Each row is followed by its class number.
[  64  268  315   40  176  188 -288  -62  406  197   -8  -25 -129   25
 -116  129   21  346 -204 -166 -157 -496   69 -326  103   51  -33   53
  220 -122   72 -103   71   23 -123]
5
[-158 -295  129   74   38 -287  369 -108   59  -16  358   84  443 -143
  643 -124  -20 -269 -248  -25 -130 -202  179  359  -76  246 -330 -113
   90  165 -152   -2  -66   83   89]
5
[ -57 -178  -32  287  177 -188  143   -2 -116  135  318  -37  363 -170
  822  -84 -246 -129 -475 -194 -103 -195  142  501 -125  202 -297 -172
  -83  289 -252   51 -151   26  113]
3
[ 127   94 -223    4 -133   38 -233   74  103   97  -86  100   36  131
 -328 -103  -16   84 -106  -97 -297 -241    7  108  133  201   16 -158
  150 -194  171  -97  416    8 -215]
5
[ 349  -78  -57 -110 -240   27 -112 -132 -106  100  437  414  -73  -87
  -71   58 -216  111 -194 -190 -313 -194  100  -21 -172 -285 -171  288
  858  243    7 -121  106  -23   49]
2
[  17  -82   79 -145 -392   40 -145  122 -265  194 -139  162   57 -294
  241  -82   57 -198   51   76  -77  132   24  125 -101  142  -93    4
 -197 -328  -12  -77   60  114 -180]
5
[-132 -361  261  175 -187 -271   80  -15   -2  443  313    0  335  -45
  636  -66 -118 -248 -502 -201 -315 -294  214  309  -24  330 -245 -240
   88  -71  -85 -217   23  133  151]
6
[ -68   58  194 -137 -303  160  -86   78    9   93 -123   29   61 -271
  198   16  -79 -121   29  197  -23  143  -32 -198 -123   53    3   89
 -187   13 -103  -18  -71   36    1]
2
[ 252  -12  -91   77  -78  141   -3   50  -23  -45 -184  149  213 -198
  205  -95   47  -60 -116 -215  455  226  -57  282    5  115  148  102
 -149 -411   53  -10  193  -44 -352]
2
[ 168   36    6 -204 -385   56 -113   60  103  -67 -187  147  -56 -244
  -31   60 -151   49  327  151  -90   18   39  -94  -58   17  -66   54
   -1 -156   -7  -16  185   20 -120]
1
[ -34  119  160  -62 -235 -105 -270   80  -56  190 -140   15   26 -404
  165 -131  -34  -82  -44  -45  -80  105  -11   -3  -88   69  127   15
  -72 -110  -32 -129  163  -77   45]
4
[ 104  140  -23  120    6  336   62   80   34  -94  -70   78  237 -350
  289  -56  -41  -82   -9 -320  520   69 -202  349 -179  215  119  112
 -127 -266  210  109  -80  132 -499]
2
[  43  303  -31   -2   32   68 -397  -95  127   34  168   -2  -66 -224
 -220  124 -234  -40 -312 -197  -17 -222  -84 -106   38  -27   11  103
   16   13  279 -147  181 -118  330]
1
[-137 -249   67  109    0  -94  -56   48  -84  362  363    9  282 -175
  580   -5  -75 -273 -493 -106 -296 -129  181  254   28  280 -387 -278
   43  137 -229  -70  -15  197  220]
1
[ 161 -137 -293 -109 -364   31 -119  -71   35   46  -18  197  214  190
 -169  -64  123  110  185  -53  -48 -303   46   33  189  173   24 -238
   71 -285    8 -108  376  -67 -203]
3
[ 160  -67   25 -247 -396   76 -226   80  -14  213 -218   68  101 -245
  127   49  -52   57  118  141   22  -60   95 -119   80   94   60    0
   -2 -322 -148 -121  179   70  -44]
0
[ 379 -205  -28 -168 -286    4  181  -16  136 -387  311  278   30 -147
 -138   23 -141  385   47  -90  -78  -29   21  -32 -117 -102   94  306
  792  248   24 -155  353  -61 -124]
0
[ 318    0 -118 -102 -108   22  -59   38   90   -4  412  348   57 -183
  -70  -33  -38  295 -166 -304 -365   -7  125  143 -276 -141   37  449
  846  201  244 -154  342   29 -106]
6
[ 228  126  -34   43  -39  107  -17   97   90 -247   21   94  237 -377
  246    8   36  -44  -38 -267  329   40 -100  316 -183  283   85   63
    5 -303  172   93   60   17 -426]
0
[-414 -146   54    5   91 -184  110 -210  212  673  166  125  349  229
   -4 -238  274 -228  -18 -638  -73  -62  107   43  -17  182 -100  -99
 -148 -542 -253 -146   79  272 -301]
1
[ 295   14   28   19 -260  294   71  -26   65 -166 -126  147  171 -229
  150  -51   80  -40  -65 -130  518  183 -137  312  -53  118  147  171
  -75 -413  231   93  306  153 -350]
4
[-108 -232  127  -41 -240 -123  225 -122  -22  202  223  122  397 -195
  662 -129  -34 -321 -369   65 -173 -148  146  426   62  350 -260 -257
 -136   16   28   -4  141  302    7]
4
[ 346 -183  -34  -53 -442  159   16    0  171 -102  475  410   94  -25
  -79   99  -51  429   88 -327 -153  -64   53  -97 -393 -115   36  606
  723  167   78 -111   53 -167 -216]
3
[ 326 -150 -104 -140 -291   79  147 -162  135 -173  215  295   79  -31
 -192    7   -2  383  227 -111  -17  -50   72  129 -112 -199   29  289
  651  212   57   -1  228  -77 -309]
2
[ 315  -24  -48  -13 -130   94  -13  126  384 -217  346  311   59 -170
  -62   60 -180  282  -60 -457 -203 -202   67  -99 -383 -148   43  484
  899  133   -8  -11  -48 -136 -152]
6
[ 250   93  105   98 -110  317  -10  -10   11  -85  -33  179  168 -309
  284 -120   94   49 -137 -285  423  115 -121  323  -80   85  170  207
  -92 -272  240  -39  209   38 -413]
3
[-137 -225  323  204  107 -275  177  -31  104  179  340  -38  260 -225
  722   33 -141 -322 -560 -152 -105 -134  152  294    0  393 -277 -164
  167  -25  -85 -151   14  199  143]
7
[ 172   -1  -18   67   54  207  147  -14  159 -319  -96  168  304 -331
  242  -42  167   90  202 -262  434  188 -109  369 -183  169   10  118
  -59 -186  264   75  129   -8 -614]
3
[ -38 -226   65  247  -86  -80   62  -77 -137  -65  416   32  401  -38
  532  -41 -195 -297 -379  -55 -190 -197  119  298  -37  220 -389 -119
   26  315 -121   26 -148   -2  176]
4
[ 109  234    8   -1 -114  240 -457   33 -238  323   24  119 -296 -197
 -396 -144   17   86 -345 -128 -101   88 -205   68  293    8  187  146
  -22 -179  577 -279  581   35  189]
5
[  65 -169   55  260 -130 -238   12 -184  -84  377  450  174  229  -93
  733  -33 -247 -347 -626 -144 -164 -239  241  473   81  325 -448 -168
   76  188 -104  -82  150  145  190]
3
[-416 -238  195 -115 -114 -221  245 -280  233  540  118  234  315  245
  -43 -259  401 -230  191 -526  -14   42   97   68  -26  216 -126 -209
 -144 -545 -119 -172  127  305 -586]
1
[  -1   55    0 -231 -394  -17 -132   80   14   93 -253  125  115 -214
   80   -2  -77  -53   91  123  -86   19   24 -103  -93  216   41   43
  -80 -305   25  -58  118   85 -159]
0
[ 295  -69 -182 -137 -100   22   27   35  -39  -54  444  412  -46 -117
   12  -23 -203  371 -211 -126 -253  -83  127  133 -219 -210  -96  407
  808  407   76 -156  368  -34   75]
6
[  20 -159  202   87  -32 -115  -46  147   22  283  363   38  252 -214
  601  -61  -90 -191 -604   -1 -429 -201  209  331 -114  237 -312  -39
  219   30  -36  -90  216  146  305]
6
[ 217   54  -33  -25 -259  290   45   51  -27 -193 -143  209  138 -216
  171 -108   -2 -129   -8   -6  507   30  -45  261   13  141   34   80
 -222 -207   52   64  109   17 -375]
7
[-217 -180  360  -11  -41 -188  201 -256  284  553  101  181  121  350
 -126 -302  358 -130 -149 -531  -22  116  164   91  -10  153  -50    5
 -162 -536  130 -331  372  445 -626]
1
[  -3   29  128 -174 -350   98 -286  175  -97  210 -282   40    8 -379
   91 -108   29  -49 -118  153 -157   87   14  -11  -15  136   31  -42
  -97 -178   35 -115  278   69  -56]
2
[   5   48   32 -111 -254   19 -274   30  -61  159 -187   98   34 -280
  164   30 -123   16  -90   54  -97   41  -15  151  -89  155  -94   31
  -72 -206   71 -163  155   58 -294]
5
[ 314  -61  -78  -44 -237  124   80  -54  -31   44  277  373  -29  -52
   66  -61 -229  299 -264 -197 -218 -111   81   78 -208 -202    1  492
  626  230   40  -47  139   70  -74]
3
[-258 -114  282    5   20 -295  130 -251   98  531  212  171  276  183
   91 -303  295 -138  -99 -630    5  120  183  151  -69  258 -102   73
  -88 -626   21 -236  378  418 -521]
3
[ 106  165  134  -36 -193  132 -353   12   -3  443   64  103 -267 -104
 -351 -174   -5   45 -283 -179 -110  -69 -150 -217  243   10  126   96
  -79 -251  412 -135  356  119  206]
5
[  -5  286  395   39  308  -38 -310    8  446   41   15  -84 -150 -104
  -81  162   42  315 -100 -292   15 -218  -25 -401  -28  119   23  -77
  251 -129  -61 -120  -14 -124 -252]
0
[ 144   69  -11   71  -45  139   -6   17  -42   81  -71  206  132 -334
  248  -70  -93 -172  -12 -341  468  -12 -195  252 -132  225   -5   34
  -85 -453   23  -43   10  103 -475]
1
[ -83 -282  154  183   36 -308  199 -116   48  243  416   32  291 -148
  739  -57 -177 -416 -540 -123 -198 -169  214  273  -57  140 -439 -130
  -99  153 -183   66 -208  161  370]
1
[ -13  284  397   67  302  100 -392   79  502    3   52 -100 -187  -25
 -151  238   59  327 -186 -204  -55 -310   16 -630  -52   63   37   99
  365   53  -59 -106 -189 -185  -52]
4
[ 242  122  -12   60   -8  186   -3  -86  -21 -120  175  158  217 -289
  207  -51  139 -118 -174 -189  303  195  -86  324  -77  134   25  239
  -48 -214  290   15  218  149 -322]
7
[ 201  -16 -193 -140 -150  113 -132 -218  203   49  215   50  363  207
 -145  160  -38  109  -80 -140  -42 -357    9  -27  207   91  102 -224
  180 -298   94 -159  241   50 -197]
7
[ 143  206  311   50  189  245 -429    6  341   79   87 -165 -206  -80
 -126  260   74  447 -303  -30 -111 -275   30 -391   48  -17  -43  170
  270   85   25  -51  -23   -8   -4]
1
[-244 -269  191  -44  -69 -103  259 -175  119  309   78  226  355  109
   -5 -238  326  -87  222 -593  102  202  102  169 -104  209 -169  -90
  -45 -554   34 -142  323  366 -651]
5
[ 313 -191 -128 -193 -460   13   15 -137  174   -3  296  490   69   -3
 -184  -66   30  230  133 -208 -122 -139  108 -235 -158 -222  -15  488
  704   94   19    7   38  -95  -74]
3
[ 133 -109 -297  -23 -140  -42 -138  -58  235    7   81   58  254   73
 -108   43  -78  340   47 -246  -55 -303  -35   41  103  143  153 -202
  334 -170   60 -250  341  -69 -203]
1
[ 265    0 -318   44 -250  -12  -86  -69   60  -14 -138   94  147  208
  -96    6 -140   94  103  -69 -113 -271  106    0  128   36   83 -160
   23  -94   67   31  112  -70  -84]
4
[ -24  -83  -94   90 -154  -73 -182  -82  183  140   54   22  183  139
 -198   34  149   19  -54 -304 -199 -129   37  -33   48  142  151 -113
  299 -137   42 -231  125 -143 -170]
2
[ 228   97   76  120  -49  146  109  -31  176  -70  -26  149  213 -261
  313  -37   84  -41   -3 -275  334  139 -120  250 -156  204  102  179
  -62 -359  191   48   82   94 -506]
6
[  93 -258   63  203    3 -300   62  -57  -37  154  305   88  171  -83
  714   11 -158 -353 -526  -77 -201 -252  236  422   25  160 -354 -225
  -15   44 -149  -61  -39  -32  266]
3
[   2  213   97  -56 -276   -5 -280   60    3  255 -395  -29  -17 -332
  159   -4 -180  -67 -113   11  -68 -120    7   -1  -71  157   96   18
 -273 -362   51  -57   36   35 -115]
7
[ 314 -110  -17  -85 -305   10  182  -42  229 -271  356  260  177 -160
  -87   36  -28  147   31 -223 -117   14   46    8 -326 -142  112  412
  698  192   -3   33   42 -129 -123]
5
[  80   57   66 -175 -197  -43   43   37   11 -170 -170   92   70 -332
  113    8  -41  -46  158  102  -11   77  -19  -60  -77  108   85   54
  -92 -197  168  -67  129   24  -97]
5
[ -43  303 -131   13   17   44 -399  -84  -89  128   15   46 -167 -132
 -267   49 -214  -64 -382  -79 -120  135 -175  -57  128   -3   47   22
  -99   85  382 -166  231  -57  226]
1
[-243 -164  260  -58 -154  -26  101 -261  239  681   39  215  288  289
   17 -322  226 -217 -153 -581  -82   15   95   -9  148  144  -43 -112
 -120 -724 -114 -153  280  470 -475]
3
[ 115  233  405  -83   95  210 -227  160  385  133  210    2 -263  -28
 -124  213   25  251 -112   50 -159 -169   68 -262  -50   92 -119   56
  344   25  115  -19  115   94  -89]
7
[-252 -286  110  -25  -26 -214  204 -211  -89  302   88  274  300  221
   -3 -288  406 -266   31 -587  133  158  191  174    6  140 -120 -133
  -67 -567 -214 -226  367  206 -422]
4
[  19 -150  177  232   29 -222   64  -49  118  126  403  -83  219 -129
  633   93 -236 -184 -453  -69 -277 -272  204  324 -120  245 -404  -99
   52  124 -168    1   -1  127  192]
7
[ 284  137  -82  200  -73  238  -23 -123   16  112 -170  109  188 -302
  267 -115  -13 -167  -77 -398  639  -46 -233  294   66  175  206   30
 -290 -468   82   32  -31   95 -513]
5
[  -3   -9  259  -72 -276  179 -116   23  227  116 -182   12   86 -353
   20   62   13  192  102  -43  -67  133 -141 -118 -176  187   81  255
   95 -217  288 -139   76  180 -374]
1
[-333 -293  203  -73  -62 -166  235 -226   44  455   71  192  302  140
    9 -267  330 -268  238 -574   15   75  235   85   99  193 -161 -132
 -126 -591  -51 -238  290  417 -428]
2
[-240 -164   59  -30  210 -322  159 -262  -60  565  218  263  200  178
  219 -217  303 -197  -68 -679  -22   38  195  306  -41  174 -182 -367
 -202 -453   32 -348  346  369 -563]
3
[ -46  231  359  -48  214  -20 -117  -75  367    0   60  -53 -162 -165
   26  243   62  192 -159  -13  -52 -145   72 -324  -78  177  -85   25
  209  180   98 -104  -73  102 -235]
1
[  69 -192   42  216  183 -257   -7  -62 -115  192  266  -39  187 -149
  602  -34 -229  -82 -526 -183 -277 -325  271  433  159  203 -385 -271
   39   61  -76  -91  216  176  257]
0
